Below is a small trained network, with its code and all its weights. Each question gives an input and a class and asks what happens when units are switched off, that is, made to give their printed mean instead of their output.

import numpy as np


def w(rows, s, z=0):
    codes = np.array(rows[::2]) - 128.0
    scale = np.full(codes.shape[1], s)
    scale[-1] = z or s
    return codes * scale


def f(y):
    return y / 2 * (1 + np.tanh(0.7978845608 * (y + 0.044715 * y**3)))


def log_softmax(a):
    a = a - a.max(-1, keepdims=True)
    return a - np.log(np.exp(a).sum(-1, keepdims=True))


def net(x, mask):
    res = np.array(x, float).reshape(1, 3) / 4 @ E
    y = f(res @ A[0][:, :-1].T + A[0][:, -1])
    res = res + np.where(mask, y, B[0][:, -1]) @ B[0][:, :-1]
    return log_softmax(res[-1] @ U[:, :-1].T + U[:, -1])


A, B = {}, {}
E = w([
[138,95,118,221,9,147,123,144,111],'x0',
[96,53,124,100,124,130,92,97,129],'x1',
[131,93,128,116,112,97,155,174,197],'x2',
],0.014)
A[0] = w([
[114,93,156,60,122,84,175,201,218,137],'n0',
[64,32,131,85,140,135,69,84,154,88],'n1',
[129,150,175,113,149,175,103,73,50,3],'n2',
[100,166,164,18,255,94,151,95,165,8],'n3',
[61,34,152,73,150,122,90,70,142,80],'n4',
[165,223,192,133,146,123,220,174,141,96],'n5',
[151,62,111,122,126,75,162,163,197,98],'n6',
[127,159,114,111,170,185,88,26,12,153],'n7',
[173,225,144,142,153,116,161,161,151,64],'n8',
[122,100,146,123,138,105,164,172,195,16],'n9',
],0.0081,0.0052)
B[0] = w([
[108,191,162,119,165,85,88,77,157,201],'n0',
[216,154,51,128,127,169,129,169,148,187],'n1',
[52,189,104,186,132,121,57,117,140,154],'n2',
[103,60,170,253,20,155,193,147,174,248],'n3',
[180,146,55,72,143,183,96,182,122,187],'n4',
[183,148,72,112,144,182,124,150,119,190],'n5',
[94,185,151,199,169,102,101,99,162,173],'n6',
[141,200,156,155,146,85,121,68,155,220],'n7',
[166,140,50,100,133,191,86,204,93,173],'n8',
[58,189,62,208,122,95,35,94,138,144],'n9',
],0.011,0.012)
U = w([
[112,78,160,209,6,150,155,135,150,127],'0',
[203,157,31,104,166,179,103,165,131,114],'1',
[88,213,165,154,195,64,77,71,154,113],'2',
[189,91,241,64,176,82,192,102,141,253],'3',
[97,83,159,77,167,110,124,136,86,100],'4',
[55,108,152,53,153,111,122,141,77,99],'5',
[70,85,163,47,147,121,116,125,105,101],'6',
[55,83,144,62,171,119,136,132,76,96],'7',
],0.011,0.021)

Each question gives the input, the list of numbers given to net, and the class t.
The units are the neurons (one row each of A and B). Each row of codes is followed by its name. A weight is (code - 128) times the scale printed after its matrix; where a second scale follows, it is the last column's (A, B and U).
mask holds one flag per neuron, in row order. A switched-off neuron (its flag False) gives its mean, the last column of its row in B, instead of its output. The means were averaged over made-up inputs and are rounded, as every weight is.
A unit's drop is (log p(t) with every unit on - log p(t) with that unit switched off) / (log p(t) with every unit on - log p(t) with every unit switched off).
The circuit of an input: a set's keep is (log p(t) with only the set's units on - log p(t) with every unit switched off) / (log p(t) with every unit on - log p(t) with every unit switched off). Starting from all 10 units, units are removed one at a time, each time the one whose removal leaves the highest keep (on an exact tie, the one counted first), for as long as the keep stays at least 0.8.
circuit, biggest first: the units of the circuit, biggest drop first
most important unit: the unit with the biggest drop
top k neurons: the k neurons with the biggest drops, biggest first
drop when u is switched off: that unit's drop, to one decimal
input [-5,6,-5], class 1: circuit, biggest first	n4
input [7,1,8], class 2: circuit, biggest first	n3; n6
input [-1,7,7], class 1: top 2 neurons	n1; n4
input [-1,6,-5], class 1: top 3 neurons	n4; n1; n0
input [-3,2,-1], class 3: circuit, biggest first	n9; n8
input [-5,-1,4], class 0: top 2 neurons	n3; n7
input [3,1,3], class 3: circuit, biggest first	n3; n2; n8
input [2,-8,8], class 1: top 2 neurons	n5; n8
input [3,-6,7], class 2: top 2 neurons	n0; n6
input [-2,-3,-2], class 3: top 3 neurons	n4; n1; n9
input [2,-7,7], class 1: top 3 neurons	n5; n8; n7
input [-2,3,5], class 2: top 2 neurons	n0; n6
input [3,6,-7], class 2: top 2 neurons	n7; n3
input [-3,1,6], class 2: most important unit	n0
input [-6,-6,-2], class 0: top 2 neurons	n3; n4
input [2,-4,-7], class 2: top 2 neurons	n3; n7
input [-4,0,6], class 2: top 3 neurons	n0; n6; n9
input [1,6,4], class 1: drop when n1 is switched off	0.1
input [-4,7,-3], class 1: drop when n1 is switched off	0.4
input [1,6,7], class 2: drop when n0 is switched off	0.7
input [2,-6,1], class 1: circuit, biggest first	n3
